Each row is followed by its group and then its class within the group.
[ -2  13  -3   9   2  21  -9   3 -38   4  24  26  -5 -13  -9 -26   2  -4
   6  -7 -50  -3   0  11  13   6   4  -4 -31 -13 -24   9   6   0  -6  -2
 -35  -2   3   4  -3  -5]  q163/q907
[  6  -1   7  -6  -8   7  -5   4 -10  -5   6  30 -13   4  -5 -34  -2  -8
   9   0 -26   1   3   7   4  14 -14   1  -9  -3  -9  12  -3  10 -19  -2
 -28   1  -3   8   2   0]  q129/Q994
[  9  -2 -11   0  -5   2 -10   7  -5  -2   5  -7   5  -6  -9 -38  -8  -8
   0  10 -11   5   8  17   9  24 -38  -1  -5   5  -9  12   8  18 -21  -7
 -21   3  -2  17  -2  -5]  q129/Q994
[ -6   5  13  -7  -3  -8   7   5  -9  -3  10   3   4   0   2  13   5  -3
  12 -10 -21   7  -8   6   7 -10  17 -11  -5 -16   2  14 -10 -14   2  -5
   4 -13   3 -31   9  -2]  q900/Q365
[ -1  -4  10  11  -1   5   6  -2 -14  10  28  36 -22 -10  16  -5   4  -4
  14 -18 -14  -6  -5  15   4   1  14  -1  -2 -36  -4   5  -3 -17  29   7
   4  -6   8 -23  12   0]  q900/Q349
[  2   6  12   0  -8   0  -1   1 -14   2   8   8   2  -2   2   6   3 -13
  12 -11 -25   4   4   5   4  -2   5  -8 -11 -18  -2  17 -13  -8  -6  -2
  -2 -12  -1 -33  11  -9]  q900/Q365
[ -5  -7  14  -3  -1  -2   6   4  11   7  14  31  -3  -3   9  -2   0  -3
  19 -12 -18  -7  -5   9   6   1  24  -2  17 -25  -6  14 -14  -3  35  -4
   4 -11   8 -18  15  -7]  q900/q231
[  6   9   0  14   3  18  -4  -2 -21  15   9  18 -12  -6  -9 -28  -5 -30
  -5 -12 -11  -4   4  12   2  16  -4   4 -13  -6  -3   1  15   3 -10   0
 -29   6  -7  11 -10  -9]  q129/q257
[ -8  18  -6   8  -2   4  -8   2 -24  -2  21  14 -28 -26  -5 -17   4   6
  12 -23 -31  -5  -5  11   3   4   5  -8 -21  -7 -23   7  15  -2   3  -2
 -16 -16   2 -10   1   1]  q163/Q70
[  6   4   0  -2   0  11  -6   0 -25   0  18  21  -3  -5   4 -14  -1  -9
  11 -11 -34   8   6  -5   7   5  -3  -1 -22  -3 -13   5  -4   0 -11  -7
 -17  -1   4  -4   5  -7]  q163/q907
[  5  12 -13  16  -2  17  -8 -20 -17  10   3   5 -11 -23 -13 -32   1 -19
  -4  -7   1   1   7  17   1  11 -23   6 -14   6  -7   3  19   6 -15   0
 -15   4  -2  17 -11  -7]  q129/q257
[ 16  12  -3   5 -15   7  -8   4 -23   1   4 -11   9 -13  -4 -18  -7 -24
 -13  -9 -11  11   7  -1   9   6 -17  -3 -11   9   1   7   7   4 -22  -5
 -14   4  -8   3 -15 -16]  q129/q257
[  0   1  -2   5  -2   9 -10   6 -22  -8  17  -1 -20 -24   4 -23  -3  -4
   9 -11 -14   0   1   5   3  13 -16  -5 -22  -6 -20   1   9  10   1  -2
  -9   0  -1   1  -5  -2]  q163/Q70
[  9   0 -10   4  -3  24   0  -2   4   7   6   5  -2 -12  -5 -24  -1 -13
  -3   6  -2   1  11   5   6  11 -22   5  -7   5   8  -4   1   9 -15  -4
 -16   3   0  14  -1  -7]  q129/q34
[ -1  -8  16  -5  -7  -1  -4   8  -1   8  12  21   8   9  -2 -10   4  -8
  17 -24 -19  -2  -3  11  12   6   8   1   5 -12   3  23   1  -7   6  -5
   0 -13   0 -16  12  -5]  q900/q231
[ -2   0  20   0  -4  -1   5   6  -9  12  17  22  -1   5   7  -3  -5 -15
  11 -14 -16   0  -1   0  -1  -5  22  -4  10 -28   1   8   0 -15  20  -4
  -4  -9   4 -23   8   0]  q900/q231
[-10   3 -10  18  15  10 -13   1 -15   5  10  16 -37 -21  -9 -38  -4 -25
   2  -6 -21  -9   6  21   5  17  -4  -3 -43 -18 -40   7  31  -7   0  -1
 -44  -1   1   7   0  -6]  q163/q747
[  3  -1 -10   7  -6  13  -7   5   5   4   8  16  -9  -8 -21 -41  -4 -31
   3   6 -14  -3   8  21  15  19 -12   2 -11   0  -6   5  15   5 -20  -3
 -44   3   4  22 -13  -6]  q129/Q994
